Below is a small trained network, with its code and all its weights. Each question gives an input and a target symbol and asks what happens when units are switched off, that is, made to give their printed mean instead of their output.

import numpy as np


def w(rows, s, z=0):
    codes = np.array(rows[::2]) - 128.0
    scale = np.full(codes.shape[1], s)
    scale[-1] = z or s
    return codes * scale


def f(y):
    return y / 2 * (1 + np.tanh(0.7978845608 * (y + 0.044715 * y**3)))


def softmax(a):
    e = np.exp(a - a.max(-1, keepdims=True))
    return e / e.sum(-1, keepdims=True)


def log_softmax(a):
    a = a - a.max(-1, keepdims=True)
    return a - np.log(np.exp(a).sum(-1, keepdims=True))


def net(x, mask):
    ids = ['αδθλξσ'.index(c) for c in x.split()]
    T = len(ids)
    res = E[ids] + P[:T]
    u = 0
    for l in range(3):
        q, k, v = (res @ M[l].T for M in (Q, K, V))
        z = softmax(np.where(np.tri(T) > 0, q @ k.T / 2**0.5, -1e9)) @ v
        res = res + np.where(mask[u], z, O[l][:, -1]) @ O[l][:, :-1]
        u += 1
        y = f(res @ A[l][:, :-1].T + A[l][:, -1])
        res = res + np.where(mask[u : u + 8], y, B[l][:, -1]) @ B[l][:, :-1]
        u += 8
    return log_softmax(res[-1] @ U[:, :-1].T + U[:, -1])


Q, K, V, O, A, B = {}, {}, {}, {}, {}, {}
E = w([
[136,141,44,104,123],'α',
[152,151,216,83,191],'δ',
[79,226,138,139,150],'θ',
[197,154,106,103,104],'λ',
[71,72,134,151,8],'ξ',
[121,195,191,116,146],'σ',
],0.015)
P = w([
[120,121,84,254,191],'0',
[145,92,147,116,125],'1',
[157,130,117,85,77],'2',
[166,162,125,76,72],'3',
[146,175,120,81,103],'4',
[151,176,119,66,133],'5',
[167,181,102,71,165],'6',
[144,171,98,57,188],'7',
[159,209,95,53,201],'8',
[119,225,126,39,211],'9',
[129,229,75,41,208],'10',
],0.0077)
Q[0] = w([
[47,103,143,60,64],'L0H0',
[135,58,173,187,255],'L0H0',
],0.0056)
K[0] = w([
[155,223,68,77,91],'L0H0',
[140,14,93,255,205],'L0H0',
],0.0057)
V[0] = w([
[22,70,127,253,147],'L0H0',
[95,178,216,135,238],'L0H0',
],0.0056)
O[0] = w([
[187,191,110,255,13,3],'L0H0',
[64,217,204,118,102,161],'L0H0',
],0.0077,0.0039)
A[0] = w([
[184,143,60,95,138,193],'L0N0',
[94,153,157,72,124,151],'L0N1',
[213,134,99,134,145,134],'L0N2',
[110,180,134,30,79,131],'L0N3',
[226,125,136,142,100,139],'L0N4',
[181,143,184,10,107,49],'L0N5',
[136,2,126,133,59,144],'L0N6',
[143,111,138,109,182,2],'L0N7',
],0.0081,0.0075)
B[0] = w([
[156,119,133,125,219,229],'L0N0',
[177,112,113,133,177,235],'L0N1',
[116,51,182,147,179,147],'L0N2',
[98,67,120,161,196,254],'L0N3',
[151,91,186,126,186,134],'L0N4',
[2,245,56,176,116,208],'L0N5',
[212,138,134,150,58,158],'L0N6',
[65,114,61,182,7,111],'L0N7',
],0.0066)
Q[1] = w([
[112,43,173,92,181],'L1H0',
[225,254,97,217,229],'L1H0',
],0.0068)
K[1] = w([
[136,37,113,2,136],'L1H0',
[123,163,101,124,235],'L1H0',
],0.0093)
V[1] = w([
[194,159,89,223,2],'L1H0',
[191,234,203,178,211],'L1H0',
],0.0055)
O[1] = w([
[146,207,113,129,230,1],'L1H0',
[207,60,253,138,125,206],'L1H0',
],0.0064,0.0074)
A[1] = w([
[49,111,146,89,108,136],'L1N0',
[96,119,70,30,143,130],'L1N1',
[102,143,118,122,100,4],'L1N2',
[128,55,140,169,2,72],'L1N3',
[116,105,159,121,205,123],'L1N4',
[110,138,94,140,138,238],'L1N5',
[103,74,151,134,33,67],'L1N6',
[150,102,167,125,122,148],'L1N7',
],0.01,0.0044)
B[1] = w([
[154,137,107,140,147,177],'L1N0',
[129,162,160,149,109,227],'L1N1',
[79,98,121,142,119,108],'L1N2',
[68,142,52,196,6,124],'L1N3',
[174,105,129,136,85,255],'L1N4',
[149,119,139,132,154,162],'L1N5',
[140,135,81,178,90,115],'L1N6',
[149,126,129,99,106,168],'L1N7',
],0.014,0.0069)
Q[2] = w([
[250,71,237,104,223],'L2H0',
[99,62,167,150,104],'L2H0',
],0.011)
K[2] = w([
[198,111,167,252,150],'L2H0',
[91,175,129,204,106],'L2H0',
],0.012)
V[2] = w([
[130,154,31,195,209],'L2H0',
[74,255,175,164,107],'L2H0',
],0.0079)
O[2] = w([
[117,245,76,1,96,23],'L2H0',
[255,251,135,224,191,252],'L2H0',
],0.0094,0.0035)
A[2] = w([
[152,63,222,216,112,93],'L2N0',
[35,53,178,179,157,84],'L2N1',
[172,2,159,134,189,253],'L2N2',
[123,249,119,182,140,22],'L2N3',
[195,169,181,209,177,92],'L2N4',
[136,234,161,21,234,88],'L2N5',
[166,165,122,14,79,64],'L2N6',
[38,34,86,152,45,24],'L2N7',
],0.0061,0.0056)
B[2] = w([
[68,154,51,134,123,217],'L2N0',
[172,76,156,158,90,182],'L2N1',
[71,189,190,139,126,249],'L2N2',
[158,52,145,113,126,178],'L2N3',
[84,96,69,57,164,243],'L2N4',
[160,58,100,169,84,202],'L2N5',
[45,166,103,215,136,164],'L2N6',
[172,255,218,137,85,157],'L2N7',
],0.0093,0.017)
U = w([
[23,57,67,38,119,105],'α',
[68,27,129,225,134,4],'δ',
[142,34,139,104,165,195],'θ',
[116,138,210,107,121,128],'λ',
[125,211,107,226,68,176],'ξ',
[65,248,161,117,253,155],'σ',
],0.005,0.0026)

Each question gives the input, a string of symbols that net reads in full, and the target symbol t.
The units are the heads (2 rows each of Q, K, V and O) and the neurons (one row each of A and B). Each row of codes is followed by its name. A weight is (code - 128) times the scale printed after its matrix; where a second scale follows, it is the last column's (O, A, B and U).
mask holds one flag per unit, layer by layer, with each layer's heads first. A switched-off unit (its flag False) gives its mean, the last column of its rows in O or B, instead of its output. The means were averaged over made-up inputs and are rounded, as every weight is.
A unit's drop is (log p(t) with every unit on - log p(t) with that unit switched off) / (log p(t) with every unit on - log p(t) with every unit switched off).
The circuit of an input: a set's keep is (log p(t) with only the set's units on - log p(t) with every unit switched off) / (log p(t) with every unit on - log p(t) with every unit switched off). Starting from the 12 units with the biggest drops (on a tie, the unit counted first), units are removed one at a time, each time the one whose removal leaves the highest keep (on an exact tie, the one counted first), for as long as the keep stays at least 0.8.
circuit, biggest first: the units of the circuit, biggest drop first
top k neurons: the k neurons with the biggest drops, biggest first
top k neurons in layer l: the k neurons of layer l with the biggest drops, biggest first
drop of u: that unit's drop, to one decimal
input ξ θ δ ξ σ σ ξ, target σ: top 2 neurons in layer 0 : L0N0, L0N5
input δ δ θ λ θ ξ ξ ξ λ, target δ: circuit, biggest first : L2H0, L1H0, L0H0, L0N5
input α λ ξ ξ θ θ ξ δ θ λ, target α: circuit, biggest first : L2H0
input α θ λ λ δ λ δ θ λ, target α: circuit, biggest first : L2H0, L0H0
input λ α σ λ δ δ ξ, target ξ: circuit, biggest first : L2N4, L1N3
input ξ ξ δ, target ξ: top 2 neurons : L2N6, L2N5
input σ λ σ, target σ: top 2 neurons : L0N5, L2N5
input α σ θ λ θ λ λ σ, target α: circuit, biggest first : L2H0, L0H0
input σ λ θ, target σ: top 2 neurons : L0N5, L2N5
input ξ δ ξ σ θ ξ, target σ: top 2 neurons : L0N0, L2N5
input ξ λ λ, target ξ: top 2 neurons in layer 2 : L2N6, L2N4
input ξ ξ α θ σ α α σ λ, target ξ: top 3 neurons : L2N6, L2N5, L2N4
input θ α λ λ λ λ σ θ α ξ, target ξ: top 3 neurons in layer 1 : L1N3, L1N6, L1N1
input α λ λ ξ θ α λ θ, target α: circuit, biggest first : L2H0
input ξ δ λ α λ θ θ σ σ σ θ, target ξ: top 2 neurons : L2N5, L2N6
input ξ ξ ξ σ ξ λ λ δ ξ ξ, target λ: top 4 neurons : L2N7, L0N4, L0N0, L0N2
input δ δ λ, target δ: top 2 neurons in layer 2 : L2N1, L2N0
input ξ ξ σ λ σ σ, target ξ: top 2 neurons : L2N5, L2N6
input σ ξ λ ξ λ δ δ ξ, target λ: top 4 neurons in layer 0 : L0N4, L0N0, L0N2, L0N6
input λ λ λ σ λ, target λ: top neuron : L2N7
input σ θ λ ξ σ δ ξ λ α, target σ: top 3 neurons in layer 0 : L0N5, L0N0, L0N3
input ξ λ θ ξ σ λ λ θ α θ, target ξ: drop of L0H0 : 1.4
input ξ ξ λ ξ λ σ σ θ λ θ α, target ξ: drop of L2H0 : 1.3
input ξ θ σ ξ σ δ, target ξ: drop of L0H0 : 0.9
input θ δ α δ λ α, target θ: top 3 neurons in layer 2 : L2N2, L2N3, L2N5
